Below is a small trained network, with its code and all its weights. Each question gives an input and a target symbol and asks what happens when units are switched off, that is, made to give their printed mean instead of their output.

import numpy as np


def w(rows, s, z=0):
    codes = np.array(rows[::2]) - 128.0
    scale = np.full(codes.shape[1], s)
    scale[-1] = z or s
    return codes * scale


def f(y):
    return y / 2 * (1 + np.tanh(0.7978845608 * (y + 0.044715 * y**3)))


def softmax(a):
    e = np.exp(a - a.max(-1, keepdims=True))
    return e / e.sum(-1, keepdims=True)


def log_softmax(a):
    a = a - a.max(-1, keepdims=True)
    return a - np.log(np.exp(a).sum(-1, keepdims=True))


def net(x, mask):
    ids = ['ΓΘΛΞδεζημσω'.index(c) for c in x.split()]
    T = len(ids)
    res = E[ids] + P[:T]
    u = 0
    for l in range(3):
        q, k, v = (res @ M[l].T for M in (Q, K, V))
        z = softmax(np.where(np.tri(T) > 0, q @ k.T / 4**0.5, -1e9)) @ v
        res = res + np.where(mask[u], z, O[l][:, -1]) @ O[l][:, :-1]
        u += 1
        y = f(res @ A[l][:, :-1].T + A[l][:, -1])
        res = res + np.where(mask[u : u + 8], y, B[l][:, -1]) @ B[l][:, :-1]
        u += 8
    return log_softmax(res[-1] @ U[:, :-1].T + U[:, -1])


Q, K, V, O, A, B = {}, {}, {}, {}, {}, {}
E = w([
[81,92,187],'Γ',
[123,132,108],'Θ',
[129,143,85],'Λ',
[111,113,97],'Ξ',
[244,120,47],'δ',
[179,83,197],'ε',
[125,133,112],'ζ',
[156,187,151],'η',
[18,246,182],'μ',
[126,174,114],'σ',
[197,78,186],'ω',
],0.013)
P = w([
[74,135,154],'0',
[114,110,203],'1',
[138,138,171],'2',
[164,156,137],'3',
[187,185,109],'4',
[202,131,202],'5',
[225,184,142],'6',
[255,222,137],'7',
[230,181,209],'8',
],0.0029)
Q[0] = w([
[255,189,73],'0.h0',
[99,46,171],'0.h0',
[221,102,146],'0.h0',
[193,144,79],'0.h0',
],0.005)
K[0] = w([
[209,196,151],'0.h0',
[80,133,106],'0.h0',
[206,70,114],'0.h0',
[179,255,132],'0.h0',
],0.0062)
V[0] = w([
[137,10,139],'0.h0',
[90,188,185],'0.h0',
[153,149,41],'0.h0',
[1,239,153],'0.h0',
],0.0079)
O[0] = w([
[77,94,61,60],'0.h0',
[156,205,93,197],'0.h0',
[95,105,255,102],'0.h0',
[210,255,123,252],'0.h0',
],0.0082,0.0027)
A[0] = w([
[104,134,134,48],'0.n0',
[152,189,125,1],'0.n1',
[226,59,98,179],'0.n2',
[141,80,52,232],'0.n3',
[208,3,89,96],'0.n4',
[63,140,1,201],'0.n5',
[96,118,152,70],'0.n6',
[29,154,108,26],'0.n7',
],0.011,0.0053)
B[0] = w([
[93,140,97,85],'0.n0',
[108,41,89,227],'0.n1',
[142,174,254,252],'0.n2',
[98,104,234,246],'0.n3',
[100,200,185,210],'0.n4',
[145,94,249,207],'0.n5',
[85,130,67,90],'0.n6',
[156,184,165,110],'0.n7',
],0.0084,0.0032)
Q[1] = w([
[185,178,176],'1.h0',
[181,127,174],'1.h0',
[246,159,130],'1.h0',
[220,117,141],'1.h0',
],0.013)
K[1] = w([
[228,226,163],'1.h0',
[254,176,205],'1.h0',
[253,228,210],'1.h0',
[246,136,242],'1.h0',
],0.0062)
V[1] = w([
[13,115,94],'1.h0',
[21,197,35],'1.h0',
[255,148,52],'1.h0',
[10,132,101],'1.h0',
],0.0047)
O[1] = w([
[183,140,40,21],'1.h0',
[255,118,80,3],'1.h0',
[38,63,96,70],'1.h0',
[152,150,39,46],'1.h0',
],0.0066,0.0043)
A[1] = w([
[210,80,1,88],'1.n0',
[149,130,75,203],'1.n1',
[204,27,29,109],'1.n2',
[132,67,129,3],'1.n3',
[172,87,189,85],'1.n4',
[73,44,122,146],'1.n5',
[196,159,122,105],'1.n6',
[132,225,174,109],'1.n7',
],0.0072,0.0058)
B[1] = w([
[73,150,185,121],'1.n0',
[212,97,101,135],'1.n1',
[34,254,155,118],'1.n2',
[99,134,132,108],'1.n3',
[61,192,156,177],'1.n4',
[111,32,173,126],'1.n5',
[97,118,52,128],'1.n6',
[186,166,98,254],'1.n7',
],0.007,0.0071)
Q[2] = w([
[13,65,2],'2.h0',
[182,142,67],'2.h0',
[219,174,142],'2.h0',
[239,126,112],'2.h0',
],0.0086)
K[2] = w([
[126,1,153],'2.h0',
[197,72,91],'2.h0',
[192,198,84],'2.h0',
[206,196,70],'2.h0',
],0.0088)
V[2] = w([
[123,37,83],'2.h0',
[133,159,106],'2.h0',
[146,230,123],'2.h0',
[1,115,18],'2.h0',
],0.0082)
O[2] = w([
[155,126,200,8],'2.h0',
[126,184,75,139],'2.h0',
[69,255,50,219],'2.h0',
[150,211,171,7],'2.h0',
],0.0077,0.017)
A[2] = w([
[183,190,214,6],'2.n0',
[60,163,44,17],'2.n1',
[143,216,187,80],'2.n2',
[34,94,188,24],'2.n3',
[206,45,193,180],'2.n4',
[234,187,71,32],'2.n5',
[173,2,232,255],'2.n6',
[168,213,179,49],'2.n7',
],0.0068,0.0035)
B[2] = w([
[30,17,147,122],'2.n0',
[240,90,170,248],'2.n1',
[129,31,132,160],'2.n2',
[110,30,191,171],'2.n3',
[236,83,158,138],'2.n4',
[12,74,241,185],'2.n5',
[255,147,254,161],'2.n6',
[76,60,149,148],'2.n7',
],0.0057,0.011)
U = w([
[113,139,127,31],'Γ',
[170,121,115,169],'Θ',
[142,130,125,118],'Λ',
[168,127,188,120],'Ξ',
[88,81,48,62],'δ',
[67,114,146,186],'ε',
[142,125,118,118],'ζ',
[104,129,119,1],'η',
[109,211,47,229],'μ',
[132,128,79,215],'σ',
[2,107,133,104],'ω',
],0.0097,0.005)

Each question gives the input, a string of symbols that net reads in full, and the target symbol t.
The units are the heads (4 rows each of Q, K, V and O) and the neurons (one row each of A and B). Each row of codes is followed by its name. A weight is (code - 128) times the scale printed after its matrix; where a second scale follows, it is the last column's (O, A, B and U).
mask holds one flag per unit, layer by layer, with each layer's heads first. A switched-off unit (its flag False) gives its mean, the last column of its rows in O or B, instead of its output. The means were averaged over made-up inputs and are rounded, as every weight is.
A unit's drop is (log p(t) with every unit on - log p(t) with that unit switched off) / (log p(t) with every unit on - log p(t) with every unit switched off).
The circuit of an input: a set's keep is (log p(t) with only the set's units on - log p(t) with every unit switched off) / (log p(t) with every unit on - log p(t) with every unit switched off). Starting from the 12 units with the biggest drops (on a tie, the unit counted first), units are removed one at a time, each time the one whose removal leaves the highest keep (on an exact tie, the one counted first), for as long as the keep stays at least 0.8.
circuit, biggest first: the units of the circuit, biggest drop first
most important unit: the unit with the biggest drop
k most important neurons: the k neurons with the biggest drops, biggest first
top k neurons in layer l: the k neurons of layer l with the biggest drops, biggest first
drop of u: that unit's drop, to one decimal
input Ξ Ξ ω Ξ Θ Λ, target ω: circuit, biggest first -> [0.n2 1.h0]
input ω Θ ε Λ Γ Ξ μ ω ζ, target ω: circuit, biggest first -> [1.h0]
input Λ ζ Λ Ξ Θ Ξ, target Ξ: circuit, biggest first -> [2.h0 0.h0 2.n6]
input σ ω ζ Θ, target ω: circuit, biggest first -> [0.n2 1.h0]
input Θ Ξ Ξ δ μ μ μ η Λ, target μ: circuit, biggest first -> [0.h0 2.h0]
input Ξ Ξ Ξ Ξ Θ Ξ Γ, target Ξ: circuit, biggest first -> [2.h0 0.h0]
input Ξ Θ Λ Ξ, target Ξ: circuit, biggest first -> [2.h0 2.n6 0.h0]
input Θ μ Ξ μ ω Λ, target ω: circuit, biggest first -> [1.h0 0.n2]
input Ξ Ξ Γ ω, target ω: circuit, biggest first -> [1.h0 2.n1]
input ζ Θ Ξ ω Ξ Ξ Θ δ Γ, target δ: 2 most important neurons -> [0.n2 0.n1]
input Ξ Λ Θ μ ε, target ω: 2 most important neurons -> [0.n2 0.n1]
input η σ Ξ Ξ Λ ω ζ, target ω: circuit, biggest first -> [1.h0 0.n2]
input Ξ ω Θ, target ω: 3 most important neurons -> [0.n4 0.n2 0.n5]
input Ξ μ Λ Θ, target μ: most important unit -> 2.h0
input Λ μ Λ Ξ ω Ξ ω, target ω: 2 most important neurons -> [0.n1 0.n2]
input Λ ε Θ Ξ Ξ Γ, target Ξ: 4 most important neurons -> [2.n6 1.n5 1.n7 0.n5]
input μ Θ ε δ Ξ, target δ: 2 most important neurons -> [0.n2 0.n1]
input Γ Λ Ξ δ ζ, target δ: 2 most important neurons -> [0.n2 0.n4]
input μ ω ω μ Ξ δ, target ω: 2 most important neurons -> [0.n1 0.n2]
input μ Ξ Ξ ε, target ω: most important neuron -> [0.n1]
input σ ω Γ Ξ, target ω: top 2 neurons in layer 0 -> [0.n2 0.n4]
input ε ω σ, target ω: 4 most important neurons -> [0.n4 0.n5 0.n2 0.n3]
input ε ω Λ Ξ, target ω: 2 most important neurons -> [0.n4 0.n2]
input Ξ Λ Ξ δ Ξ Θ, target δ: top 3 neurons in layer 0 -> [0.n2 0.n4 0.n3]
input Γ δ μ Θ Ξ δ Ξ, target δ: top 2 neurons in layer 1 -> [1.n4 1.n7]
input Θ Ξ Ξ ζ, target Ξ: drop of 0.h0 -> 0.5
input Λ μ η, target μ: most important unit -> 2.h0
input μ Λ μ μ ζ, target μ: drop of 2.n3 -> 0.1
input Ξ Ξ Ξ Ξ Θ Λ μ μ δ, target ω: drop of 0.n4 -> 0.0
input μ Λ μ, target μ: drop of 1.h0 -> -0.1
